Here is a tiny trained network, its code and every weight. The questions are about switching its units off for an input and a class, where a switched-off unit gives its printed mean instead of its output.

import numpy as np


def w(rows, s, z=0):
    codes = np.array(rows[::2]) - 128.0
    scale = np.full(codes.shape[1], s)
    scale[-1] = z or s
    return codes * scale


def norm(h):
    return h / np.sqrt((h * h).mean(-1, keepdims=True) + 1e-5)


def f(y):
    return y / 2 * (1 + np.tanh(0.7978845608 * (y + 0.044715 * y**3)))


def log_softmax(a):
    a = a - a.max(-1, keepdims=True)
    return a - np.log(np.exp(a).sum(-1, keepdims=True))


def net(x, mask):
    res = np.array(x, float).reshape(1, 7) / 4 @ E
    u = 0
    for l in range(3):
        y = f(norm(res) @ A[l][:, :-1].T + A[l][:, -1])
        res = res + np.where(mask[u : u + 6], y, B[l][:, -1]) @ B[l][:, :-1]
        u += 6
    return log_softmax(norm(res)[-1] @ U[:, :-1].T + U[:, -1])


A, B = {}, {}
E = w([
[118,115,168,110,109,181,156,124,30,161,121],'x0',
[113,126,77,140,154,92,47,230,159,68,101],'x1',
[69,208,137,153,179,139,163,202,160,163,107],'x2',
[125,108,70,112,82,134,92,110,170,161,60],'x3',
[60,245,180,156,247,135,128,121,123,109,95],'x4',
[141,192,94,78,105,143,121,106,120,81,77],'x5',
[118,119,175,150,139,150,97,63,118,183,100],'x6',
],0.0015)
A[0] = w([
[63,183,28,106,76,99,69,153,236,132,34,7],'L0N0',
[169,29,105,72,53,90,63,104,133,122,103,135],'L0N1',
[140,110,84,120,133,94,56,254,83,28,84,139],'L0N2',
[102,98,172,124,126,185,182,70,73,123,177,110],'L0N3',
[134,202,112,103,107,128,166,114,100,129,111,155],'L0N4',
[77,219,195,149,233,116,133,119,108,101,101,72],'L0N5',
],0.0023,0.0014)
B[0] = w([
[228,193,251,215,194,102,124,152,115,11,211,186],'L0N0',
[73,127,86,101,120,202,52,61,37,108,177,251],'L0N1',
[133,155,179,49,137,198,210,100,222,215,140,223],'L0N2',
[130,153,151,106,100,34,99,185,174,84,146,163],'L0N3',
[78,106,178,41,136,131,188,204,120,116,88,148],'L0N4',
[167,98,87,60,61,114,54,115,47,42,127,192],'L0N5',
],0.0021,0.0016)
A[1] = w([
[145,161,55,166,185,107,54,177,249,52,81,91],'L1N0',
[156,17,159,227,142,113,97,103,197,235,165,2],'L1N1',
[207,34,79,96,26,154,87,2,100,110,113,102],'L1N2',
[122,122,157,113,105,173,173,39,151,204,78,233],'L1N3',
[156,113,49,77,89,132,186,175,132,54,164,86],'L1N4',
[66,197,182,164,208,128,96,60,128,139,89,114],'L1N5',
],0.003,0.00095)
B[1] = w([
[182,157,226,89,133,35,201,92,149,145,188,192],'L1N0',
[101,190,156,77,109,143,152,159,141,94,99,166],'L1N1',
[167,135,110,167,254,82,59,79,135,157,194,253],'L1N2',
[98,148,105,75,117,150,151,206,204,117,132,164],'L1N3',
[94,127,130,119,123,125,138,81,174,202,119,156],'L1N4',
[144,52,32,142,109,130,116,97,127,168,117,165],'L1N5',
],0.0037,0.0039)
A[2] = w([
[150,99,251,151,113,68,186,130,130,64,214,78],'L2N0',
[111,183,161,131,169,161,129,149,27,63,76,94],'L2N1',
[197,23,71,216,138,96,13,89,141,125,182,2],'L2N2',
[160,170,41,79,148,172,112,73,39,97,77,199],'L2N3',
[98,191,133,150,225,121,51,104,160,177,105,172],'L2N4',
[218,194,123,56,127,152,52,109,187,93,179,120],'L2N5',
],0.0029,0.00098)
B[2] = w([
[164,253,203,81,208,94,134,79,104,128,161,207],'L2N0',
[117,104,120,231,38,185,32,143,93,67,125,125],'L2N1',
[37,41,68,214,149,182,117,123,72,202,102,253],'L2N2',
[123,154,182,169,122,128,125,219,135,89,162,177],'L2N3',
[186,87,139,99,130,88,145,77,85,153,212,218],'L2N4',
[29,163,193,122,206,134,174,138,60,185,199,232],'L2N5',
],0.0033,0.0027)
U = w([
[84,117,91,76,35,186,185,196,213,144,42,143],'0',
[108,12,64,164,196,124,71,50,87,191,192,168],'1',
[116,152,152,207,63,164,71,193,44,3,83,111],'2',
[163,231,224,70,189,60,183,104,151,108,187,168],'3',
[216,67,82,150,97,46,137,77,183,86,39,1],'4',
],0.0059,0.0038)

Each question gives the input, the list of numbers given to net, and the class t.
The units are the neurons (one row each of A and B). Each row of codes is followed by its name. A weight is (code - 128) times the scale printed after its matrix; where a second scale follows, it is the last column's (A, B and U).
mask holds one flag per neuron, layer by layer. A switched-off neuron (its flag False) gives its mean, the last column of its row in B, instead of its output. The means were averaged over made-up inputs and are rounded, as every weight is.
A unit's drop is (log p(t) with every unit on - log p(t) with that unit switched off) / (log p(t) with every unit on - log p(t) with every unit switched off).
The circuit of an input: a set's keep is (log p(t) with only the set's units on - log p(t) with every unit switched off) / (log p(t) with every unit on - log p(t) with every unit switched off). Starting from the 12 units with the biggest drops (on a tie, the unit counted first), units are removed one at a time, each time the one whose removal leaves the highest keep (on an exact tie, the one counted first), for as long as the keep stays at least 0.8.
units of the circuit, in order: the units of the circuit, biggest drop first
unit that matters most: the unit with the biggest drop
k most important neurons: the k neurons with the biggest drops, biggest first
k most important neurons of layer l: the k neurons of layer l with the biggest drops, biggest first
input [-6,8,-3,6,6,-3,3], class 3: unit that matters most -> L1N0
input [-1,1,4,0,-6,-3,-7], class 0: units of the circuit, in order -> [L1N2, L2N4]
input [8,5,3,7,-2,5,0], class 0: units of the circuit, in order -> [L1N2, L0N5]
input [3,-6,6,4,6,-3,-5], class 0: units of the circuit, in order -> [L1N2, L1N5, L2N0]
input [3,2,-5,-7,5,3,5], class 2: units of the circuit, in order -> [L1N2, L2N1]
input [-6,-4,0,-7,7,-5,3], class 1: units of the circuit, in order -> [L1N5, L1N0]
input [6,-3,1,-2,4,-3,4], class 2: units of the circuit, in order -> [L1N2, L1N0, L1N4, L2N1]
input [-1,5,-2,5,1,-8,7], class 3: 4 most important neurons -> [L1N1, L2N2, L0N5, L1N2]
input [-5,5,1,6,-8,2,-7], class 3: 4 most important neurons -> [L1N0, L0N0, L1N5, L0N5]
input [2,-1,6,-1,-1,-7,0], class 0: 2 most important neurons -> [L1N2, L1N0]
input [3,4,3,8,1,7,7], class 3: 2 most important neurons -> [L1N0, L1N2]
input [-1,6,1,-7,-5,-8,-6], class 3: units of the circuit, in order -> [L2N0, L1N5]
input [2,-4,1,4,5,-2,-4], class 0: 4 most important neurons -> [L1N2, L0N0, L0N1, L2N0]
input [5,-7,7,0,7,-3,0], class 2: 3 most important neurons -> [L1N2, L0N5, L0N2]
input [1,3,4,0,4,-2,4], class 1: 3 most important neurons -> [L1N5, L1N1, L0N1]
input [6,-6,4,-7,2,0,8], class 2: 4 most important neurons -> [L1N2, L1N0, L0N2, L2N1]
input [4,4,3,8,0,1,0], class 3: units of the circuit, in order -> [L0N0]
input [2,-2,8,-6,-5,3,-4], class 0: 3 most important neurons -> [L1N2, L1N0, L0N0]
input [6,-5,-8,-7,8,1,7], class 2: 3 most important neurons of layer 1 -> [L1N0, L1N2, L1N4]
input [-3,0,6,8,-5,-2,0], class 3: unit that matters most -> L0N0
